Here is a tiny trained network, its code and every weight. The questions are about switching its units off for an input and a target symbol, where a switched-off unit gives its printed mean instead of its output.

import numpy as np


def w(rows, s, z=0):
    codes = np.array(rows[::2]) - 128.0
    scale = np.full(codes.shape[1], s)
    scale[-1] = z or s
    return codes * scale


def softmax(a):
    e = np.exp(a - a.max(-1, keepdims=True))
    return e / e.sum(-1, keepdims=True)


def log_softmax(a):
    a = a - a.max(-1, keepdims=True)
    return a - np.log(np.exp(a).sum(-1, keepdims=True))


def net(x, mask):
    ids = ['αβγδεζηθλξτφψω'.index(c) for c in x.split()]
    T = len(ids)
    res = E[ids] + P[:T]
    u = 0
    for l in range(2):
        r = res
        for j in range(3):
            rows = slice(3 * j, 3 * j + 3)
            q, k, v = (r @ M[l][rows].T for M in (Q, K, V))
            z = softmax(np.where(np.tri(T) > 0, q @ k.T / 3**0.5, -1e9)) @ v
            o = O[l][rows]
            res = res + np.where(mask[u + j], z, o[:, -1]) @ o[:, :-1]
        u += 3
    return log_softmax(res[-1] @ U[:, :-1].T + U[:, -1])


Q, K, V, O = {}, {}, {}, {}
E = w([
[209,103,250],'α',
[86,93,137],'β',
[122,126,87],'γ',
[96,119,121],'δ',
[87,115,143],'ε',
[87,88,137],'ζ',
[94,93,125],'η',
[135,238,181],'θ',
[240,146,134],'λ',
[63,105,161],'ξ',
[104,213,211],'τ',
[18,228,102],'φ',
[127,138,83],'ψ',
[101,108,125],'ω',
],0.018)
P = w([
[156,130,132],'0',
[174,59,2],'1',
[148,60,8],'2',
[155,48,47],'3',
[194,212,142],'4',
[175,181,117],'5',
[124,100,189],'6',
[222,118,33],'7',
[221,172,64],'8',
[67,97,219],'9',
[225,160,76],'10',
[233,181,62],'11',
[96,119,170],'12',
],0.0064)
Q[0] = w([
[111,153,126],'0.h0',
[167,138,226],'0.h0',
[240,217,182],'0.h0',
[37,152,146],'0.h1',
[65,137,57],'0.h1',
[81,2,165],'0.h1',
[96,166,169],'0.h2',
[103,143,206],'0.h2',
[135,124,8],'0.h2',
],0.0099)
K[0] = w([
[104,104,135],'0.h0',
[189,88,1],'0.h0',
[86,186,116],'0.h0',
[72,109,178],'0.h1',
[38,181,100],'0.h1',
[108,59,131],'0.h1',
[89,100,129],'0.h2',
[119,79,143],'0.h2',
[116,202,111],'0.h2',
],0.0097)
V[0] = w([
[151,131,121],'0.h0',
[129,183,103],'0.h0',
[110,197,90],'0.h0',
[203,117,112],'0.h1',
[134,103,104],'0.h1',
[55,119,255],'0.h1',
[154,155,41],'0.h2',
[190,154,112],'0.h2',
[145,133,127],'0.h2',
],0.013)
O[0] = w([
[125,52,98,102],'0.h0',
[79,70,254,195],'0.h0',
[38,85,189,243],'0.h0',
[81,126,150,3],'0.h1',
[134,139,161,88],'0.h1',
[171,179,45,140],'0.h1',
[74,39,164,192],'0.h2',
[25,112,181,73],'0.h2',
[80,138,168,108],'0.h2',
],0.0066,0.0029)
Q[1] = w([
[98,166,250],'1.h0',
[118,93,134],'1.h0',
[158,56,169],'1.h0',
[240,65,129],'1.h1',
[202,114,181],'1.h1',
[26,100,104],'1.h1',
[101,158,61],'1.h2',
[135,167,129],'1.h2',
[159,158,158],'1.h2',
],0.014)
K[1] = w([
[154,2,129],'1.h0',
[126,231,100],'1.h0',
[147,221,248],'1.h0',
[212,45,95],'1.h1',
[202,75,202],'1.h1',
[46,111,126],'1.h1',
[179,87,170],'1.h2',
[61,135,161],'1.h2',
[66,57,44],'1.h2',
],0.0083)
V[1] = w([
[222,96,99],'1.h0',
[178,191,160],'1.h0',
[89,166,115],'1.h0',
[180,140,251],'1.h1',
[97,67,137],'1.h1',
[88,139,38],'1.h1',
[50,181,127],'1.h2',
[49,157,53],'1.h2',
[131,156,183],'1.h2',
],0.014)
O[1] = w([
[201,88,86,3],'1.h0',
[75,162,70,50],'1.h0',
[99,254,161,164],'1.h0',
[90,98,38,70],'1.h1',
[247,157,129,129],'1.h1',
[95,204,170,194],'1.h1',
[101,167,98,236],'1.h2',
[124,197,133,239],'1.h2',
[93,72,63,126],'1.h2',
],0.0085,0.0033)
U = w([
[145,98,41,186],'α',
[178,134,121,164],'β',
[127,64,203,199],'γ',
[145,111,150,79],'δ',
[154,133,115,104],'ε',
[184,141,120,141],'ζ',
[175,122,142,131],'η',
[38,79,129,2],'θ',
[78,1,181,107],'λ',
[183,176,79,153],'ξ',
[83,131,85,31],'τ',
[76,137,209,83],'φ',
[112,57,214,126],'ψ',
[157,114,142,152],'ω',
],0.0081,0.0041)

Each question gives the input, a string of symbols that net reads in full, and the target symbol t.
The units are the heads (3 rows each of Q, K, V and O). Each row of codes is followed by its name. A weight is (code - 128) times the scale printed after its matrix; where a second scale follows, it is the last column's (O and U).
mask holds one flag per head, layer by layer. A switched-off head (its flag False) gives its mean, the last column of its rows in O, instead of its output. The means were averaged over made-up inputs and are rounded, as every weight is.
A unit's drop is (log p(t) with every unit on - log p(t) with that unit switched off) / (log p(t) with every unit on - log p(t) with every unit switched off).
The circuit of an input: a set's keep is (log p(t) with only the set's units on - log p(t) with every unit switched off) / (log p(t) with every unit on - log p(t) with every unit switched off). Starting from all 6 units, units are removed one at a time, each time the one whose removal leaves the highest keep (on an exact tie, the one counted first), for as long as the keep stays at least 0.8.
circuit, biggest first: the units of the circuit, biggest drop first
most important unit: the unit with the biggest drop
heads that matter: for each layer, one digit per head in row order, 1 if its drop is at least 0.15 and else 0, layers parted by /
input φ θ τ θ θ η φ τ θ β φ ζ, target θ: circuit, biggest first	[1.h0, 0.h0, 1.h2]
input φ ζ δ δ, target φ: heads that matter	100 / 100
input φ α ψ, target φ: heads that matter	100 / 110
input α φ ω, target α: most important unit	1.h0
input θ γ δ, target θ: heads that matter	101 / 101
input α ψ φ γ, target α: circuit, biggest first	[0.h1, 1.h0, 0.h2, 0.h0]
input θ θ ζ, target θ: circuit, biggest first	[1.h0, 0.h2, 1.h2]
input β α α α ξ, target α: circuit, biggest first	[0.h0, 1.h1]
input ε ψ λ ε ζ τ ξ φ, target φ: heads that matter	000 / 010
input λ λ ψ, target λ: circuit, biggest first	[0.h1, 1.h2]
input φ ξ θ β, target φ: heads that matter	100 / 110
input φ ω ψ ε, target φ: heads that matter	000 / 100
input λ φ φ φ η, target φ: heads that matter	001 / 011
input φ ω η, target φ: circuit, biggest first	[1.h0]
input α ξ ξ ζ, target α: circuit, biggest first	[1.h0, 0.h0]
input ξ θ φ η γ φ θ φ ξ, target φ: heads that matter	000 / 110
input β δ λ φ ζ β φ ω φ γ, target φ: circuit, biggest first	[1.h1, 1.h0]
input α β η, target α: circuit, biggest first	[1.h0, 0.h0]
input ψ θ θ η α α ζ δ, target α: circuit, biggest first	[0.h0, 1.h1]
input φ ψ γ ζ, target φ: circuit, biggest first	[1.h0]
input φ φ ξ, target φ: heads that matter	000 / 100
input γ δ λ ζ γ ξ ψ ζ φ α, target α: heads that matter	000 / 010
